[128 = 0]

[143 115 121  96 127 128 156 111 111 158 147 146 149  73 122 114 149 154
 103 150 148 122 116 130 142 120 137 150 127 139 111 107 128 129 137 137
 120 133 140]  M
[152 135 123 104 117 124  32 143 133 133 117 131 143 112 137 141 131 178
 118 102 147 118 121 132 135 128 143 125 108 136 145 119 146 134 136 140
 109 129 129]  W
[138 109 145 128 112 143 134 113 118 150 130 134 122 116 129 117 122 138
 108 155 147 120 116 126 149  94 133 169 125 139 126 134 138 131 123 110
  93 122 104]  W
[137 131 118 112 146 142 158 114 104 168 138 134 147  62 125 100 141 174
 116 127 135 132 104 123 112 112 120 127 118 118 117 105 138 126 147 135
 115 140 147]  M
[168 126 115 120 159 145  87 149 112 139 129 128 126 113 134 108 117 152
 144 176 142 133  92 136 128  99 138 172 165 172 121 130 108 129  15 121
 146 121 148]  T
[152  97 156  90 144 130 136 111 144 161 111 155 132 134 129 105 125 176
  95 168 139 124 103 130 148 129 156 156  99 149 110  98 128 146 121 135
 138 128 128]  W
[154 115 126 105 128 127 159 111 125 142 133 148 133 111 129 135 125 114
 114 120 131 110 135 126 145 133 130 160 127 135 113 115 139 128 138 131
 120 132 131]  M
[135 111 142 122 154 140  92 112 111 129 155 128 100 113 126 120 126 123
 107 231 120 117 111 131 130 100 136 172 163 164 123 155 104 118 130 128
 126 129 131]  M
[130  90 159  80 120 115 142 120 159 139  97 131 113 194 137 117 124 155
  99 218 119 104 124 137 131 142 163 181 117 157 116  87 126 154 129 140
 125 127 118]  M
[136 129 120 114 158 137  89 138 140 120 153 120 129 112 119 110 113 107
 128 143 133 109 132 198 126 130 149 150 160 162 113 134 124 129 138 133
 122 132 160]  T
[135 106 136 135 130 147 150 107 112 154 120 145 137 130 127 116 146 146
  97 156 139 126 118 127 136  99 154 161 119 126 125 117 141 125 127 115
 134 117 134]  W
[136 116 129 101 167 134 138 109  93 160 109 141 115 109 123 109 169 179
 105 189 120 144  79 114 128 109 134 136 111 134 115  91 139 128 138 126
 135 134 142]  W
[133 123 154 109 126 153 116 113 133 108 134 139 116 148 112 128 118 118
 131 171 130 119 131 141 122 110 127 157 143 145 118 135 125 125 108 138
 143 130 123]  M
[163 157  98 126 111 217  96 145  16 127  58 147 115  82 159 167 151 117
 156   4 110 140 120 102 168  39  59 194 115 130 119 208 137 136 122  62
 131 102 119]  T
[145 121 135 103 134 122 245 110 127 111 106 116 113 126 122 146 106 153
 115  96 130 105  98 124 144 134 121 150 132 147 121 134 121 148 131 122
 119 119 125]  T
[148 118 147  97 139 173 121 122 112 137 110 128 113 148 131 140 140 147
 119 141 118 104 105 127 134 111 130 175 122 163 116 112 133 109 119 118
 184 103 118]  M
[147 111 123  95 131 119 131 106 120 155 118 127 133 121 137 116 148 148
 111 155 132 115 129 147 118 122 152 146 137 151 109 107 140 139 117 131
 117 131 123]  T
[137 115 130 123 142 141  80 118 139 130 125 120 131 112 133 129 117 131
 138 122 138 112 154 144 131 122 134 158 163 170 115 159 111 136 131 128
 112 134 129]  T
[116 136 133 139 139 108 110 138 129 125 151 118 125 114 129 135 152 121
 127 124 113 137 140 142 106 133 128 130 171 137 122 132 126 119 148  89
 118 121 109]  T
[149 121 113 117 154 132  86 152 111 145 141 118 133  67 149 129 132 139
 146 132 132 133  95 134 123 110 133 143 169 149 110 109 127 127 130 125
 110 127 156]  T
[139 114 133 101 120 138 136 134 146 132 113 133 128 139 140 119 116 164
 127  81 130 121 119 127 142 149 125 146 117 140 116 146 126 141 130 135
 116 132 124]  T
[133 103 137 115 138 130 122 126 111 133 129 134 135 127 140 132 121 131
 117  96 127 118 135 120 133 135 117 157 125 139 121 126 131 138 125 136
 118 131 115]  T
[118 124 139 100 143 106 153 108  73 185 151 133 146  72 132 121 176 134
 126 146 146 128 141 141  98 119 122 148 132 127 112  87 150 121 126 115
  96 114 128]  M
[133 152 120 109 148 133  90 136 125 136 126 125 116 100 136 142 139 136
 138  77 130 120 121 123 110 122 128 152 162 187 123  60 123 138 137 129
 117 137 136]  T
[130 156 111 128 160 144  79 143 101 104 119 113 101  92 143 111 121 129
 146  77 125 106 110 120 132 125  97 152 161 161 130 162 112 136 133 104
 121 121 144]  T
[129 103 144 113 126 161 134 105 113 145 103 149 112 134 132 130 130 148
 105 156 137 127 118 135 139 106 137 161 113 144 132 158 136 126 126 127
 135 128 120]  M
[141 119 126 106 103 120 140 119 100 164 145 137 142  72 135 115 155 161
 100 131 130 129 137 131 129 111 134 145 134 125 110 130 143 122 137 124
 126 154 130]  M
[151 109 151 106 111 153 152 112 119 150 114 149 138 126 102 124 145 155
 113 175 137 125 119 123 140 103 136 159 105 138 129 121 143 141 133 119
 147 116 121]  W
[147 125 137 108 104 137 139 137 101 135  94 149 128 155 161 119 154 156
 121 130 109 132 106 123 149 110 139 155 104 138 127 110 133 129 122 102
 130 132 126]  T
[141 122 129 137 137 139  89 124 116 149 160 127 135  64 139 129 105 101
 136  97 153 124 138 141 154  91 107 163 176 154 106 160 121 110 131 125
 133 135 117]  T
[165 101 140 124 139 152 103 110 142 103 137 136 117 138 119  97 126 124
 106 166 142 130 129 121 131  91 112 163 149 166 128 147 139 142 117 135
 166 122 133]  M
[149 127  90 114 127 169 120 130  67 127  81 116 123 144 141 137 141 158
 138 111 114 136  90 114 147  91 127 162 111 149 116 144 139 165 122 108
 136 117 134]  T
[165 120 182 121 166 133  83 142 139 141 157 115 136  65 137 115 105 148
 177 144 125 127 110 144 133 108 139 157 173 139 106 138 121 120 135 126
 116 146 156]  T

[117 170 133 122 137 138 140  90 135 127 134 123 147 116 116 150 128 106
 113  96 137 118 131 136 139 126  96 128 143 123 141 138 128 125 121  99
 130 123 133]  Navez
[101 188 136 138 110 147 119  54 124  24 137 125 128 117 102 117 150  96
  99  92 142 118 121 148 145 119  95 131 115  96 124 126 136 109 123 119
 112 127 127]  lopo
[112 142 130 125 115 144 120 120 129  63 142 126 117 110 138 140 128 113
 126 132 131 126 110 112 138 134 158 121 133 104 138 138 120 108 119 101
 122 131 137]  serir
[120 166 136 128 111 149 126 114 120  99 111 150 115 114 156 165 156 108
 143 155 145 131 143  95 122 168 175 130 136 116 129 136 101 122 120 110
 128 134 130]  lopo
[ 98 183 133 107 131 138 111  97 121  59 144 119 129 126 156 153 102 100
 146 114 153 135 119 117 145 159 134 119 155 124 144 139 111 106 107 122
 140 133 131]  lopo
[ 75 167 137 119 111 149  99  96 113 111 143  94 130 103 129 143 136 116
 139 120 129 153 147 105 168 145 172 111 146 141 127 145  94 114  99 102
 132 139 128]  Navez
